Below are the code and all the weights of a small trained network. Each question names an input and a class and asks about switching units off, where a switched-off unit gives its printed mean instead of its output.

import numpy as np


def w(rows, s, z=0):
    codes = np.array(rows[::2]) - 128.0
    scale = np.full(codes.shape[1], s)
    scale[-1] = z or s
    return codes * scale


def norm(h):
    return h / np.sqrt((h * h).mean(-1, keepdims=True) + 1e-5)


def f(y):
    return np.maximum(y, 0)


def log_softmax(a):
    a = a - a.max(-1, keepdims=True)
    return a - np.log(np.exp(a).sum(-1, keepdims=True))


def net(x, mask):
    res = np.array(x, float).reshape(1, 4) / 4 @ E
    u = 0
    for l in range(4):
        y = f(norm(res) @ A[l][:, :-1].T + A[l][:, -1])
        res = res + np.where(mask[u : u + 8], y, B[l][:, -1]) @ B[l][:, :-1]
        u += 8
    return log_softmax(norm(res)[-1] @ U[:, :-1].T + U[:, -1])


A, B = {}, {}
E = w([
[139,89,135,132,193,129,124],'x0',
[52,43,99,170,93,119,58],'x1',
[160,122,5,179,122,150,109],'x2',
[208,38,167,117,61,132,81],'x3',
],0.014)
A[0] = w([
[17,97,139,117,122,113,99,23],'L0N0',
[72,191,125,118,9,120,147,2],'L0N1',
[54,128,96,133,141,141,147,48],'L0N2',
[47,118,174,112,136,123,151,77],'L0N3',
[89,148,181,140,136,115,119,22],'L0N4',
[113,65,135,118,250,125,130,30],'L0N5',
[70,176,139,121,170,126,135,9],'L0N6',
[126,94,133,128,180,128,123,82],'L0N7',
],0.024,0.0081)
B[0] = w([
[121,70,118,176,55,144,238,249],'L0N0',
[172,187,138,195,139,235,34,234],'L0N1',
[115,170,109,170,105,35,108,226],'L0N2',
[93,134,121,40,152,149,84,255],'L0N3',
[100,130,175,47,132,143,119,192],'L0N4',
[163,188,128,178,102,225,58,223],'L0N5',
[129,185,147,188,162,1,120,252],'L0N6',
[129,176,131,155,103,162,94,168],'L0N7',
],0.028,0.0083)
A[1] = w([
[174,215,138,111,164,138,182,93],'L1N0',
[65,85,77,140,140,140,132,76],'L1N1',
[141,103,133,113,175,67,143,3],'L1N2',
[153,195,116,92,194,166,217,62],'L1N3',
[45,87,55,149,143,158,115,37],'L1N4',
[85,140,123,71,171,147,163,54],'L1N5',
[104,139,7,78,155,166,126,30],'L1N6',
[103,159,2,126,164,128,132,89],'L1N7',
],0.025,0.0055)
B[1] = w([
[36,46,92,231,9,170,157,254],'L1N0',
[122,80,115,132,73,139,154,152],'L1N1',
[164,135,114,170,5,106,183,142],'L1N2',
[54,47,128,220,73,148,183,190],'L1N3',
[122,109,133,147,71,170,249,168],'L1N4',
[198,212,127,108,156,131,237,144],'L1N5',
[177,166,42,44,131,162,132,151],'L1N6',
[112,198,63,9,206,131,95,204],'L1N7',
],0.017,0.012)
A[2] = w([
[95,58,123,87,252,106,137,73],'L2N0',
[74,158,75,31,149,151,125,38],'L2N1',
[126,86,131,133,194,108,137,5],'L2N2',
[108,69,129,137,227,133,127,85],'L2N3',
[127,100,104,98,200,127,135,60],'L2N4',
[114,48,148,159,249,104,119,1],'L2N5',
[98,16,144,141,238,90,81,70],'L2N6',
[164,61,153,136,112,12,55,102],'L2N7',
],0.025,0.0057)
B[2] = w([
[118,165,130,4,49,118,70,134],'L2N0',
[215,67,129,72,255,123,170,254],'L2N1',
[155,167,213,172,46,169,138,128],'L2N2',
[137,195,164,143,104,92,80,128],'L2N3',
[146,153,101,98,87,140,157,142],'L2N4',
[115,85,81,116,158,132,98,128],'L2N5',
[51,43,83,163,220,90,30,133],'L2N6',
[212,157,135,114,23,75,184,201],'L2N7',
],0.017,0.0049)
A[3] = w([
[141,125,137,122,177,139,29,127],'L3N0',
[68,103,250,74,133,129,129,61],'L3N1',
[159,78,122,78,117,139,171,179],'L3N2',
[168,80,48,100,125,116,72,4],'L3N3',
[217,53,102,125,80,108,76,94],'L3N4',
[195,66,219,103,85,126,85,100],'L3N5',
[154,144,141,181,55,108,112,177],'L3N6',
[145,116,76,139,115,110,107,187],'L3N7',
],0.025,0.0039)
B[3] = w([
[188,81,144,111,76,111,171,164],'L3N0',
[153,115,5,105,202,171,172,157],'L3N1',
[155,132,170,96,147,65,145,172],'L3N2',
[121,160,103,117,151,187,148,153],'L3N3',
[89,194,77,195,126,99,110,176],'L3N4',
[52,206,137,156,147,94,108,169],'L3N5',
[189,41,146,73,163,123,130,251],'L3N6',
[50,121,253,75,154,158,127,172],'L3N7',
],0.025,0.02)
U = w([
[82,39,139,176,77,133,186,129],'0',
[170,174,156,178,133,208,34,128],'1',
[78,174,133,149,166,2,116,133],'2',
[131,147,98,43,186,157,168,129],'3',
[178,81,165,93,120,100,121,183],'4',
[117,65,95,75,129,82,75,2],'5',
],0.019,0.016)

Each question gives the input, the list of numbers given to net, and the class t.
The units are the neurons (one row each of A and B). Each row of codes is followed by its name. A weight is (code - 128) times the scale printed after its matrix; where a second scale follows, it is the last column's (A, B and U).
mask holds one flag per neuron, layer by layer. A switched-off neuron (its flag False) gives its mean, the last column of its row in B, instead of its output. The means were averaged over made-up inputs and are rounded, as every weight is.
A unit's drop is (log p(t) with every unit on - log p(t) with that unit switched off) / (log p(t) with every unit on - log p(t) with every unit switched off).
The circuit of an input: a set's keep is (log p(t) with only the set's units on - log p(t) with every unit switched off) / (log p(t) with every unit on - log p(t) with every unit switched off). Starting from the 12 units with the biggest drops (on a tie, the unit counted first), units are removed one at a time, each time the one whose removal leaves the highest keep (on an exact tie, the one counted first), for as long as the keep stays at least 0.8.
circuit, biggest first: the units of the circuit, biggest drop first
unit that matters most: the unit with the biggest drop
k most important neurons: the k neurons with the biggest drops, biggest first
top k neurons in layer l: the k neurons of layer l with the biggest drops, biggest first
input [8,2,-2,8], class 1: circuit, biggest first => (L0N5)
input [-2,5,-7,4], class 3: circuit, biggest first => (L3N1, L0N3)
input [-4,7,-8,-4], class 3: 3 most important neurons => (L0N3, L0N4, L3N1)
input [-8,1,7,7], class 1: 2 most important neurons => (L0N3, L0N6)
input [-5,-8,-1,8], class 0: 3 most important neurons => (L1N0, L0N2, L0N0)
input [-7,2,-7,-4], class 1: 2 most important neurons => (L0N1, L0N6)
input [2,7,8,-8], class 2: top 3 neurons in layer 3 => (L3N6, L3N1, L3N0)
input [-1,-8,-8,8], class 0: 4 most important neurons => (L0N3, L1N0, L0N2, L0N4)
input [-2,-2,6,6], class 2: 3 most important neurons => (L0N3, L3N4, L0N1)
input [-7,-6,-2,3], class 1: 2 most important neurons => (L0N1, L0N6)
input [-1,-5,5,2], class 0: 2 most important neurons => (L0N2, L0N3)
input [-8,7,-4,-5], class 1: 2 most important neurons => (L0N1, L1N0)
input [6,-6,-2,-6], class 0: 2 most important neurons => (L1N0, L0N1)
input [-6,-5,3,-4], class 1: unit that matters most => L0N1
input [3,-6,-3,-7], class 2: 3 most important neurons => (L0N6, L0N0, L3N0)
input [3,-6,-3,7], class 2: 2 most important neurons => (L3N5, L3N4)
input [0,3,4,2], class 3: top 2 neurons in layer 0 => (L0N0, L0N6)
input [-2,-4,1,6], class 2: top 2 neurons in layer 3 => (L3N4, L3N5)
input [4,-5,4,-3], class 0: top 2 neurons in layer 0 => (L0N3, L0N1)
input [6,-8,-1,-7], class 0: circuit, biggest first => (L1N0)
input [-2,-7,4,-2], class 0: top 2 neurons in layer 1 => (L1N3, L1N0)
input [-2,-3,-2,-2], class 4: top 2 neurons in layer 3 => (L3N6, L3N4)
input [-2,2,2,2], class 4: top 3 neurons in layer 0 => (L0N4, L0N2, L0N3)
input [5,-3,2,-6], class 2: top 2 neurons in layer 0 => (L0N6, L0N1)
